[128 = 0]
[162 120 122 109  53 120 139 114 105 104 178 150 152 110 131 148  83 140
 132  94 118 141 131 163 192 146 130 121 132 119  69 109 122  59 100 165
 141 216 155  93 109 167 133 129 102 126  85 119 120 102 126 126 172 124
 142 129 120 141 159 197 152 136 125 130 140  83 125  81] | <65>
[140 131 113 126 110 143  68 241 127 132 136 122 125 163  36 149  79 113
 132  94 106  97 132 162 136 136 109 147  93  99 109 116  90 147 131 135
 154  92  86  92 107 131 135 156 131 143 102 112  98 153 151 104 122 140
 169 176 142  97 158 121 142 151 121 129 159 164 129 105] | <61>
[177 127  83 153 100 135  99 118 122 148 181 139 103 122  86 162  97 128
 136 105 120  84 125 135 129 152 129 141 118 104 100  98 113  96  87 144
 137 139 142  93 106 147 154 140 112 116  92 147 126 136 138 138 144 128
 181 123 151 123 155 156 161 154 113 130 201 109 124  94] | <71>
[148 130  94 131 120 132 154 119 129 134 146 150 127 114  96 146 105 110
 123  73 112 131 122 153 129 132 137 131 130 116 160 126 102 121 139 139
 137 152 165 113 114 131 137 139 120 127  98 122 122 133 135 124 123 142
 115 115 140 155 145 138 119 136 134 131 135 146 139  94] | <72>
[185  98 105 119 112 134 149  94  91 116 128 146  96 109 133 143 125 141
 129 125 131 132 103 104 198 166 135 133 127  99  29  88 112  52  85 194
 158 186 122 103  86 158 126 140 110 100  92 156 132 113 127 151 141  59
 189 142  83 129  91 190 169 137 114 124 169  71 110 106] | <65>
[149 131  99 131 132 130  73 173  96 134 171 135  83 147  90 167  78 137
 129 124  98 138 123 117 193 151 129 157 110  62  52 110 135  95  98 160
 161 123 143  61 109 154 152 161 139 120  86 129 110 115 126 131 122 102
 215 181 104  69 162 150 163 157 113 117 156 130 113 104] | <67>
[183 121 118 120 104 118 147 100  96 121 176 157 106  90 150 146 101 123
 126 159 131 123 131 131 182 151 135 141 136  96  37  99 110  87  78 173
 139 147 156 105 118 161 129 159 109 115  88 144  97 121 151 153 107 125
 152 166  96  96 118 157 130 140 116 138 143 121 132 110] | <65>
[150 144  73 150  58 139 128 142 107 118 197 167  99 113  91 163  86 121
 123 102 101 121 122 141 169 147 103 137 134  75  41 105 138 124 111 161
 150 125 174  73 102 147 161 146 140 104  95 115 105 130 115 141 134 102
 214 155 128  68 135 169 163 149 116 123 132 108 100 105] | <65>
[158 164 106 146  97  97 159 168 100 109 214 142 125  89  85 142 111 108
 122  96  95 129 109 160 179 158 107 143 141  92  70 111 102 104 102 171
 120 154 163  98  82 162 159 148 131 128  86 104  87 103 126 141 136 138
 172 167 129 101 147 158  84 141 114 134  94 126 116 100] | <67>
[162 125  81 129 129 130 144  70 120 145 176 167 122  81  96 154 128 104
 135 112 123  88 126 181 112 150 134 133 139  87 124  99 105 106  74 137
 114 131 176 146 140 133 138 159 111 122  78 145 103 140 163 155 114 171
 154 123 148 110 130 144 102 140 120 142 167 125 147 122] | <65>
[143 119 113 111 169 129 123  92 102 140 130 152 130 125 130 147 147 124
 129 112 125 124 120 171 148 156 129 135 123 112 126 129 101  94 118 150
 129 145 143 119 126 144 124 140 111 126 100 143 138 134 129 141 123 140
 131 110 123 115 130 134 104 125 122 129 130 127 128 120] | <65>
[186 120 104 131  68 128 142 122  98 115 176 134 120 104 112 152 104 129
 138 122 121 117 122 120 192 166 123 135 105 106  33  80  95  61  66 179
 147 190 120  95  71 181 157 143 104 105  88 144 129 110 134 141 163  88
 189 148 101 122 133 193 182 167 112 128 183  84 125  83] | <65>
[174 133 126 144  27 126 115 132  97 124 177 145  95 131 162 155  90 143
 143 132 113 125 118 104 204 159 123 140 117 128  26 113 126 116 105 171
 158 145 140  84  60 157 147 129 118 114 131 146 150 109  98 136 151  66
 167 150 110 122 130 169 168 143 126 128 186 113 103  81] | <66>
[143 135 102 104 122 126  80 102  80 125 173 169 105 125 127 156  84 133
 137 128  91 136 128 147 206 157 153 140  90  61  76 127 161  99  95 170
 178 181 144  71 135 148 145 140 105 125  91 130 132 111 138 143 134 122
 148 131  99  72 151 156 163 137 123 106 153 126 126  95] | <65>
[139 128 124 118 115 127 164  80 107 108 147 140  98  97 150 124 129 131
 132 163 123 136 121  88 161 147 137 139 120  84  93 119 170 113  98 165
 137 170 120 111 126 143 141 162 115 113 125 144 126 117 129 153 134  99
 168 137  85 107  94 155 151 124 122 114 132 101 135 130] | <65>
[ 98 102 139 105 120 153  83  96 126 119  66 134  92 185 153 125 115 166
 134 121 131 153  98  87 152 113 167 129 103 129 129 156 194 114 160 129
 179 165 104 113 122 113 109 106 131 115 139 143 188 129 112 122 135  38
 119 111  68 163 104 143 210 113 146 106 172 107 113 132] | <72>
[144 123 121 115  40 122  88  82 107 114 160 178 122 116 171 149 100 135
 142 157 128 103 128 153 175 140 125 134 132 120   4 112 148 143  98 156
 151 123 169  90 139 137 137 138 114 113 115 120 130 129 128 137 131 127
 142 147 130  58 135 156 168 120 130 134 151 110 116 129] | <65>
[151 113 121 143  85 138 142  69 116 120 116 152  99 130 169 138  87 131
 136 115 125 152 132  69 176 140 142 126 125 125  88 124 135 122 130 162
 173 167 152  94  92 148 128 132 119 116 125 141 154 136 108 136 129  51
 116 139  87 172 128 160 195 143 127 123 183 113 125  96] | <72>
[186  94 132 119  68 134 168 106 110 119 152 145  96 102 137 135 116 115
 128 141 135 124 129 105 160 150 144 132 139 102  59 109  99 105  99 165
 137 160 134 121  91 150 123 150 112 125  94 137 124 132 151 160 125 100
 137 163  80 161  92 165 135 136 128 129 178 124 130 110] | <65>
[123 103 116 109 164 142  86 101 118 138  80 134  77 167 160 137 102 155
 123 110 122 138 126  97 160 124 160 136 103 107 129 142 153 104 141 143
 173 152 122 109 121 122 106 124 132 114 118 139 170 141 141 126 126  65
 134 141  86 147 120 137 185 129 133 118 176 109 126 117] | <72>
[154 123  56 143  68 146 123  58 118 133 204 175  60  85 102 159  75 128
 126 114 116 101 131 124 144 145 129 141 129  31  48 115 174 110  69 163
 150 142 205  83 131 135 160 137 135 101  74 138 112 116 147 165 119 100
 217 147 123  79 120 162 181 143 120 123 166  95 120 120] | <65>
[155 111  93 121  85 152 114 135 105 130 137 149  60 145 115 152  98 149
 127 112 110 124 115 109 181 149 138 151 118  99  60 118 147 101 134 161
 164 116 155  92  64 137 131 148 140 115 110 149 142 121 116 145 113  58
 197 170  99 126 105 154 158 132 117 111 175 119 100  99] | <65>
[179 114  75 133  40 134 128  74  87 117 203 187  89 120 136 164  62 131
 141 129 110 127 135 128 211 159 136 142 147  76   8  98 129  96  89 190
 172 169 204  55  92 165 152 155 120 105  70 124 117 121 120 155 129  72
 177 162 106 109 144 188 189 148 114 121 193 103 119  81] | <72>
